B:
0: [ -43  214   20 -122 -116 -288   69  342   49 -125 -113  233  243 -319
  -47 -120 -327  527  172]
1: [ -80   98  106  110    6  143 -131 -208   73  132  219  -51  -56  253
  -89  -70   30  -47  220]
2: [-207  183  143 -219 -413 -241   15  299  232  181  171  322  397    3
 -164 -432 -408  522  445]
3: [  67  333  113   42 -434  128  160  -58   98  -27   94  338  -50  -96
 -115  -37 -151  495  500]
4: [ -91  -47   98   86  167 -102  -90 -210  -33   86    2 -116   60  182
   29  -44   51 -155  -37]
5: [  19  295   98  111 -218  200   99 -175   -8  -59   67  178 -107 -127
  -62  127  -38  376  334]
6: [ -19   28  267   39 -281   18 -100 -291  256  393  332   73  124  586
 -110 -451  -66 -139  297]
7: [ -95  -50  196  121 -108 -103  212 -474 -155   58 -186   51   81    6
  154   94  140   39   59]
8: [-490   70  -78  -87  335  -12 -379  342   89   88  312 -200  175   21
 -200 -113 -193  113  181]
9: [ 298  138   85  105 -170 -274  346 -149 -151 -287 -460  259  -62 -340
  155  169  -13  316    2]
10: [ -72  165   62   92  106  146 -150  -83   39   45  193  -52  -24   73
  -89    5  -41   74  124]
11: [-295   48 -134   85  783  179 -595  198   22   12  361 -488  -69  160
 -171   69  -19 -269 -153]
12: [ 129  220  161  -31 -228  -85  -16   27  173   96  121  206  167  100
  -86 -285 -244  271  164]
13: [-226   37   55  -17   35  -90  -91   30   36   70   86   -9  103   49
  -66  -96  -86  114  202]
14: [ 220  164   32  107  229  -20 -173    2   57  -62   40  -60  -60   88
  -36  -34  -77  -39 -126]
15: [  82  134  136  122  -43  127  -91 -231  101  116  189   18  -69  267
  -79 -104   -7  -39  156]
16: [ 233  229  -25   58  333   19 -336  218  152  -66  176  -98  -43  112
 -139 -132 -197  -12 -128]
17: [  73  163  136   -7 -142  -59 -120   43  212  149  210  122  108  248
 -131 -322 -201  103  190]
18: [-442  121  107  -37 -184  105  -50  -51   80  196  277   66  173   53
 -132 -107 -110  310  472]
19: [  35   27   54  156  352    4 -136 -221  -87  -36  -32 -186  -30   70
   54  108   76 -153 -204]
20: [-393   88   18    9   28   73 -100   -5   -9   65  184  -43   57  -20
 -100   25  -35  194  344]
21: [-212  101   74    0  -40  -63   45  -39  -44    4  -18   61  141 -139
   -5   25  -79  285  187]
22: [ -22  175  172  -61 -246  -50  -98   46  259  230  277  171  205  271
 -154 -396 -256  197  294]
23: [  60  225   11 -103   18 -192 -155  387  174  -31  102  122  183  -57
 -143 -256 -343  307   92]
24: [  67  -29  192   56 -256 -332  323 -302 -123  -43 -360  208  112  -94
  172   -6   37  155   69]
25: [ -72  196   40   42   -2  105 -142   34  110   45  212   15  -32   97
 -147  -84 -109  147  261]
26: [  91  103   27  -89  139 -300 -206  326  172    2   48   26  191   84
 -103 -319 -288   76  -45]
27: [-303    2   70  239  -99  155  347 -601 -380 -164 -287   18 -232 -321
  162  566  362  197  327]
28: [ 113  158   39  109  192   38 -123  -57    6  -65   38  -53  -53   17
  -29   47  -44   30  -58]
29: [ 331   75   32  -11  371 -375 -213  232   74  -92 -132  -68  178   38
   24 -211 -233  -67 -437]
30: [-401   54    0   -9  201   49 -263  103   55  116  264 -149   98   92
 -144  -74  -87   60  222]
31: [ 131  125  191  189 -264   33  309 -511 -130  -56 -203  183  -89  -85
  128  186  133  190  165]
32: [-379 -122  -89   16  791  -92 -502  151  -57   68  164 -490  152  135
  -48    7  -15 -314 -306]
33: [  -8   83  262  -30 -498 -212  253 -229   66  159  -63  326  246   73
   36 -249 -122  310  313]
34: [ 116  101  118  185   61  102  -15 -332  -30    5   22  -43 -123  131
   19   71   89  -68   18]
35: [ 286  216   47   51  156  -21 -226  116  179  -16  145    4   -3  168
 -112 -189 -195    6  -73]
36: [ -90    1   73   16   88 -267   75  -65 -115  -73 -220   13  155 -157
  101   49  -33  140  -54]
37: [-113  102  -94   17  519  -87 -257  237  -71 -166  -14 -203   66 -199
  -25  119 -117   75 -206]
38: [-132   78   39    5  119  -59 -159   64   64   54  127  -54   82   89
  -79 -111 -108   63  110]
39: [ 236  211  -94  189  520   86 -202   50  -94 -290  -69 -187 -221 -181
   -8  278    3  -12 -273]
40: [-107   46  105  106  -46  -42  152 -290 -155  -58 -156   45   14 -141
   92  175   81  165  107]
41: [-181  109   62   14 -152 -115  150  -35  -88  -69 -122  143   83 -229
    9   79  -63  354  272]
42: [  29  290  136   11 -251   94  -16   -3  161   85  218  211   94   44
 -139 -166 -217  362  314]
43: [ -70  149   99  -41 -245 -175  115   55   53   -7  -42  221  135 -104
  -36 -119 -167  355  297]
44: [-308   13   31  -21  152  -49 -223   70   70  127  195 -110  128  140
 -103 -148  -97   16  168]
45: [ 341  295   12   29    3 -211  155  162  -63 -324 -313  228   24 -423
   52  119 -210  457  -86]
46: [ -12   91  176   70 -174  -51  111 -272  -15   78  -31  120   88   51
   42  -44  -13  146  146]
47: [-103  -42   79  -61   86 -357  -49   76   14   42  -93    8  245   31
   22 -187 -130   46  -35]
48: [-357   97  -93    2  502   68 -405  246   11    3  259 -282   94  -25
 -144   38 -122   44   -2]
49: [   3  -67  219   29 -302 -391  397 -368 -162  -16 -418  239  204 -142
  221    3   38  208   60]
50: [   0  -55  116  109  136 -125  -43 -262  -36   72  -47  -94   26  198
   60  -44   76 -185  -67]
51: [ 125   93   42  -21  346 -191 -335  214  160   65  135 -127  193  208
  -83 -286 -237  -99 -245]
52: [ 583  179  172    9 -170 -375  114   27  139  -81 -237  277  108   45
   48 -297 -246  137 -168]
53: [ -34   82   82    6  185  -71 -219   35   99  101  153  -78  146  174
  -73 -176 -132  -17  -38]
54: [ -51  129  -94   21  377 -154  -99  235 -127 -261 -164  -86   32 -355
   11  191 -104  222 -122]
55: [-266 -225  276  154 -126   10   17 -684   -5  395  136 -109   45  569
   60 -166  256 -387  209]
56: [-394 -149  -15   14  501 -155 -274   10  -81   84   46 -330  168   88
    7    8   25 -204 -145]
57: [ -16    2  162   41   74  -53 -214 -151  159  248  223  -83  131  429
  -66 -307  -55 -201   11]
58: [-190  123  -53   21  311  -41 -146  150  -72 -122    3 -110   57 -209
  -35  133  -87  179   -3]
59: [  75  207  -34   25  151  -62 -105  214   36 -164   -8   27  -24 -152
  -86   18 -156  221   47]
60: [-473 -190  111  112   95  -31   42 -443 -193  142  -33 -170   59  103
   93  148  246 -134  165]
61: [ 272  293  255  144 -698  102  407 -422   48   -2  -65  465 -136  -16
    3   -8   -8  413  511]
62: [ -44 -170   66  173  306 -285  192 -416 -356 -197 -495 -141  -19 -213
  285  349  262 -132 -289]
63: [   5   43   66  145   83    0  -17 -220  -50  -24  -33  -52  -97   74
   13   69   88  -56   74]
64: [-164   67  -22  114  504  134 -351  -31  -11   20  202 -312  -24  112
  -66   85   16 -151 -119]
65: [-140  184  -36  -61  127 -158  -11  264  -60 -183 -105   59  159 -385
  -26   88 -208  436   53]
66: [-131   76   77  -36   29  -34 -282  121  229  220  340  -43  119  356
 -192 -353 -175  -46  222]
67: [-201   36  -42  137  405  122 -244  -96  -79  -26  123 -266 -131   69
  -45  161  109 -146   16]
68: [  -6   98   67  127  283  141 -262 -148   58   93  216 -187  -37  231
  -71  -42    3 -141  -54]
69: [ 203  126  132   92 -117 -119   91 -159   20  -40  -93  139  -11   27
   22  -62  -51  103   62]
70: [ 316   73  121  -27  112 -370 -104  119  135   12  -90   60  223  129
   14 -321 -243   -7 -267]
71: [ 194  368 -153  -27  457    7 -454  610  191 -199  227  -84  -29 -112
 -247 -102 -371  201 -109]

[ -91  -63  -26  -65 -113 -140  184  104 -235   20  258    1   67  136
   91  -80   14  -37  194  -13  -21  145   70 -112   55 -105 -108 -216] : 43
[ -87 -137  -63  -59   21   -3 -156  114  -41  -37 -206   10  226  -60
  239  -27   72   80  -83 -135 -246 -136   72 -138  277 -237  -48   33] : 14
[ -73 -217  109 -186   30 -275  142  123   27  -17   81 -123   61   36
   39   32   26  -74  318  -44  -51  181   12 -101  -72 -111   17  131] : 17
[ -72 -259  -26  113  -83  -71  -49  120 -289   45  166   10 -122 -149
 -142  110   -2 -314   19  -15  112 -115  -22  200  -81  117  150   13] : 10
[  82   61   40 -246 -114  -50   19 -461  489 -164 -489  163  402  400
   82 -280  141  645  163 -134 -132   27  -12 -395  135 -727 -559  -15] : 29
[ 232  787 -146  269 -266  345  -61 -346   88  348 -167   93   59  -30
  397 -276  165  583 -514   -5  170 -428 -266  -88   92 -388  -77 -540] : 62
[  -9 -348  170 -108   71 -291   73   70  119   34   79 -111 -111 -100
 -158  153   15 -236  355  -32  135   90  -96   32 -284  -32  139  313] : 66
[  -4 -130   86 -127  -41 -165   26  -60  123  -46 -128  -81   89   50
  -41    7   42   63  154  -59   -2   23  -52    0  -80 -176   -2  139] : 53
[ -13  138  -20    6  -22  -56   65  183 -123  177  131 -121   38  -96
  333  -27   43   35  -30  -26  -57  -35  -39 -119   84  -94  110 -168] : 46
[-206 -379   -7 -103  -34 -235  108  323 -384  -75  298  -72   31   18
  -10   61  -25 -321  251  -30 -111  178  158   21   65  100   57   -9] : 42
[  38  224   65  -91  -85 -193  347   35    2  195  319 -123   -3  135
  256 -111   50  142  270   40   98  211  -73 -248 -106 -186  -55 -262] : 33
[ -38 -127   27  -14  -14 -120   18  123 -108   68   84  -67  -18  -93
   60   49   35 -121   85  -32   18  -24  -37   12  -40  -32  105   28] : 13
[ 242  558   12  240 -336   61  253 -349    0  372  300   19 -273   48
  -56 -136   72  192  -54  127  546 -123 -338  120 -412  -91   33 -460] : 7
[ 134  709  -35  -13 -157   57  250 -128  110  285   72  -91  168  154
  590 -307  123  585  -99   17   -1   13 -127 -362  108 -417 -140 -534] : 49
[-169 -372  -19   -5   27 -142  -59  341 -333  -10  155  -79   -9 -174
   29  133  -17 -365   80  -61 -110  -13   91   98   80  130  198  105] : 25
[  57  220  -83   46 -132   74   19 -129   18  118  -56   94  128   73
  253 -173  106  292  -93  -59  -14 -126  -58 -208  143 -357 -188 -282] : 36
[  23 -164   39   99  -54  -48  -97  -17  -30   86  -17   -6 -128 -183
 -137  108   41 -179  -15  -33  171 -198 -139  180 -164   17  167  135] : 68
[ -94 -401   -9  -77  -75 -107  -89  -68  -44 -172 -156  123  135   86
 -189    0   26  -61  149 -108  -69  -37   80    2   63 -198 -181  132] : 16
[ 149  577  -45   78 -176   75  223 -177   70  310  154   30   53  123
  414 -253  118  441  -59   21  123  -39 -157 -312   19 -383 -174 -518] : 24
[ 166  127   91 -176 -170 -106  213 -562  501  -20 -213  206  179  428
  -79 -263  124  541  353  -47  162  116 -124 -387 -140 -679 -567 -118] : 70
[ 133  159   69  -63 -132  -87  162 -343  305   86  -63   77   50  200
    9 -158   96  330  204  -20  171   25 -149 -212 -168 -433 -269 -112] : 47
[-104 -511  -17   60  -74  -66 -214   37 -213 -127  -77   92  -41 -121
 -344  141   -1 -347   19  -83   45 -179   22  279  -39   64   73  218] : 48
[ 160 -137  102   81 -147   -5 -178 -428  312   -3 -353   88 -102  -67
 -434   61   84   52  -16  -58  327 -295 -269  269 -338 -179    5  267] : 32
[-128 -359  -29 -112  119  -91 -138  156    6  -73 -180   57  225  -59
  218   15   66  -15   94 -161 -294  -47  118 -256  285 -299 -125  150] : 35
[-110 -192   47 -201  -20 -240  171  112  -59  -65  111  -66  153  165
   92  -52   17    7  312  -52 -124  215  101 -184   61 -171 -129   -8] : 12
[ -10  222 -111  152 -139   92    1  116 -300  192  156  -25    1 -113
  263  -65   58   20 -219   -6   23 -174  -43   24  108  -25  107 -329] : 40
[-118  -73  -63  -20  -69  -69    5  226 -293   10  115  -77  105  -32
  179  -21   17  -83  -19  -42 -138   -6   87    2  167  -14   69 -124] : 21
[-247 -229 -157   92  -72  -47  -27  496 -703   26  364  -68   20 -161
  186   68  -31 -401 -105  -29 -182  -42  196  136  265  257  214 -220] : 5
[ -76 -530   17   92    1  -31 -374   54 -109 -108 -284    4  -70 -314
 -346  236   17 -380 -121 -118   35 -343  -61  399  -70  118  269  441] : 11
